Below are the code and all the weights of a small trained network. Each question names an input and a class and asks about switching units off, where a switched-off unit gives its printed mean instead of its output.

import numpy as np


def w(rows, s, z=0):
    codes = np.array(rows[::2]) - 128.0
    scale = np.full(codes.shape[1], s)
    scale[-1] = z or s
    return codes * scale


def f(y):
    return y / 2 * (1 + np.tanh(0.7978845608 * (y + 0.044715 * y**3)))


def log_softmax(a):
    a = a - a.max(-1, keepdims=True)
    return a - np.log(np.exp(a).sum(-1, keepdims=True))


def net(x, mask):
    res = np.array(x, float).reshape(1, 7) / 4 @ E
    y = f(res @ A[0][:, :-1].T + A[0][:, -1])
    res = res + np.where(mask, y, B[0][:, -1]) @ B[0][:, :-1]
    return log_softmax(res[-1] @ U[:, :-1].T + U[:, -1])


A, B = {}, {}
E = w([
[123,131,123,122,130,125,127,127,128],'x0',
[191,75,49,165,212,137,237,137,180],'x1',
[28,117,178,166,145,56,175,23,204],'x2',
[146,80,35,154,1,26,156,89,68],'x3',
[128,129,125,125,129,129,127,129,128],'x4',
[159,212,207,189,138,59,199,193,63],'x5',
[180,171,133,137,146,187,144,14,49],'x6',
],0.0052)
A[0] = w([
[94,118,159,141,129,89,148,70,172,35],'neuron 0',
[142,193,177,150,126,91,210,163,74,4],'neuron 1',
[102,148,170,121,92,124,80,127,109,59],'neuron 2',
[175,112,73,157,194,133,211,99,144,98],'neuron 3',
[106,104,126,115,124,76,111,191,168,48],'neuron 4',
[174,164,131,130,152,166,140,17,50,47],'neuron 5',
[201,126,102,123,117,194,98,181,62,47],'neuron 6',
[101,166,172,128,80,119,36,89,85,66],'neuron 7',
[131,98,90,148,79,80,131,113,111,52],'neuron 8',
[82,126,178,143,150,95,169,36,154,1],'neuron 9',
[93,112,107,120,112,75,105,220,180,26],'neuron 10',
[129,122,87,144,81,100,154,101,98,50],'neuron 11',
[105,86,68,98,109,181,85,86,168,55],'neuron 12',
[144,169,169,137,139,80,172,159,97,29],'neuron 13',
[133,117,93,123,81,93,153,101,102,133],'neuron 14',
[97,159,185,120,248,196,100,135,154,29],'neuron 15',
[118,103,68,102,126,166,79,72,154,109],'neuron 16',
[145,118,89,132,94,97,122,112,99,98],'neuron 17',
[131,121,94,136,84,99,139,114,111,77],'neuron 18',
[151,109,87,147,170,134,186,147,147,54],'neuron 19',
[126,112,99,140,90,101,138,115,106,57],'neuron 20',
[107,149,167,124,88,128,75,129,113,64],'neuron 21',
],0.011,0.0016)
B[0] = w([
[162,168,63,124,122,162,67,165,82,179],'neuron 0',
[123,54,136,163,192,72,41,52,122,200],'neuron 1',
[145,59,99,113,113,129,158,151,137,173],'neuron 2',
[127,38,93,80,77,112,204,158,118,194],'neuron 3',
[85,166,137,135,143,146,179,87,94,174],'neuron 4',
[9,201,157,169,130,143,228,69,117,191],'neuron 5',
[120,217,24,114,128,145,54,171,106,208],'neuron 6',
[139,38,86,87,90,116,215,159,128,212],'neuron 7',
[148,149,201,112,129,147,122,173,170,170],'neuron 8',
[124,205,17,107,131,151,59,182,92,197],'neuron 9',
[50,205,120,149,120,160,208,59,99,195],'neuron 10',
[158,155,190,116,132,138,118,141,171,163],'neuron 11',
[145,73,145,197,168,64,78,85,99,193],'neuron 12',
[135,71,135,188,148,119,68,83,124,175],'neuron 13',
[179,154,190,123,126,152,120,145,154,169],'neuron 14',
[202,165,253,107,106,144,122,167,201,254],'neuron 15',
[114,85,147,171,176,85,78,76,114,185],'neuron 16',
[141,157,165,115,134,145,113,151,149,158],'neuron 17',
[151,138,165,109,142,152,116,144,165,155],'neuron 18',
[138,62,104,91,73,118,142,149,127,170],'neuron 19',
[152,141,162,113,139,144,121,147,162,151],'neuron 20',
[157,74,88,109,113,111,161,141,145,172],'neuron 21',
],0.018,0.0078)
U = w([
[207,165,255,86,118,166,123,159,214,88],'0',
[131,45,133,204,185,46,55,45,109,153],'1',
[144,15,62,42,46,104,232,161,128,77],'2',
[134,220,4,97,120,170,42,183,81,69],'3',
[12,198,154,155,118,164,250,44,108,249],'4',
],0.0065,0.0016)

Each question gives the input, the list of numbers given to net, and the class t.
The units are the neurons (one row each of A and B). Each row of codes is followed by its name. A weight is (code - 128) times the scale printed after its matrix; where a second scale follows, it is the last column's (A, B and U).
mask holds one flag per neuron, in row order. A switched-off neuron (its flag False) gives its mean, the last column of its row in B, instead of its output. The means were averaged over made-up inputs and are rounded, as every weight is.
A unit's drop is (log p(t) with every unit on - log p(t) with that unit switched off) / (log p(t) with every unit on - log p(t) with every unit switched off).
The circuit of an input: a set's keep is (log p(t) with only the set's units on - log p(t) with every unit switched off) / (log p(t) with every unit on - log p(t) with every unit switched off). Starting from the 12 units with the biggest drops (on a tie, the unit counted first), units are removed one at a time, each time the one whose removal leaves the highest keep (on an exact tie, the one counted first), for as long as the keep stays at least 0.8.
units of the circuit, in order: the units of the circuit, biggest drop first
k most important neurons: the k neurons with the biggest drops, biggest first
drop when u is switched off: that unit's drop, to one decimal
input [5,-2,0,3,-1,-2,6], class 4: units of the circuit, in order -> (neuron 5)
input [-6,-8,8,8,-2,-1,-5], class 0: 4 most important neurons -> (neuron 8; neuron 14; neuron 11; neuron 18)
input [-5,7,4,4,-8,7,4], class 1: 2 most important neurons -> (neuron 1; neuron 13)
input [2,3,8,7,4,-1,-8], class 3: 2 most important neurons -> (neuron 0; neuron 9)
input [7,7,5,-1,-6,1,-8], class 4: 3 most important neurons -> (neuron 10; neuron 4; neuron 7)
input [-1,-8,-7,-7,6,-4,1], class 2: 3 most important neurons -> (neuron 7; neuron 21; neuron 2)
input [-5,-6,7,5,-3,3,0], class 3: 4 most important neurons -> (neuron 9; neuron 0; neuron 15; neuron 3)
input [-7,7,-6,-6,-3,5,-7], class 2: 3 most important neurons -> (neuron 19; neuron 3; neuron 5)
input [-4,3,-4,5,-3,8,7], class 1: 3 most important neurons -> (neuron 1; neuron 13; neuron 10)
input [-6,-8,-8,0,4,-4,2], class 2: 2 most important neurons -> (neuron 7; neuron 21)
input [-5,5,4,3,-4,-4,6], class 4: 2 most important neurons -> (neuron 5; neuron 7)
input [2,-4,6,0,2,1,6], class 3: 4 most important neurons -> (neuron 9; neuron 0; neuron 10; neuron 4)
input [5,5,-6,5,5,-7,-7], class 1: 4 most important neurons -> (neuron 12; neuron 16; neuron 5; neuron 15)
input [7,6,-7,7,5,-8,-4], class 1: units of the circuit, in order -> (neuron 12)
input [8,1,-5,4,-7,-7,-6], class 1: 2 most important neurons -> (neuron 12; neuron 16)
input [-2,-5,3,-1,4,-4,2], class 2: 2 most important neurons -> (neuron 7; neuron 1)
input [-1,7,8,-2,3,-7,8], class 3: 3 most important neurons -> (neuron 9; neuron 0; neuron 1)
input [0,3,5,3,5,1,-4], class 3: units of the circuit, in order -> (neuron 0; neuron 9)
input [-1,5,8,7,1,7,-3], class 3: drop when neuron 0 is switched off -> 1.1
input [1,-5,1,6,-5,0,5], class 0: drop when neuron 14 is switched off -> 0.2
input [-4,-3,6,7,-2,-5,7], class 0: units of the circuit, in order -> (neuron 14)
input [3,-4,7,6,2,-2,-5], class 3: drop when neuron 0 is switched off -> 1.1
input [5,5,-8,6,3,-8,-3], class 1: drop when neuron 12 is switched off -> 1.8
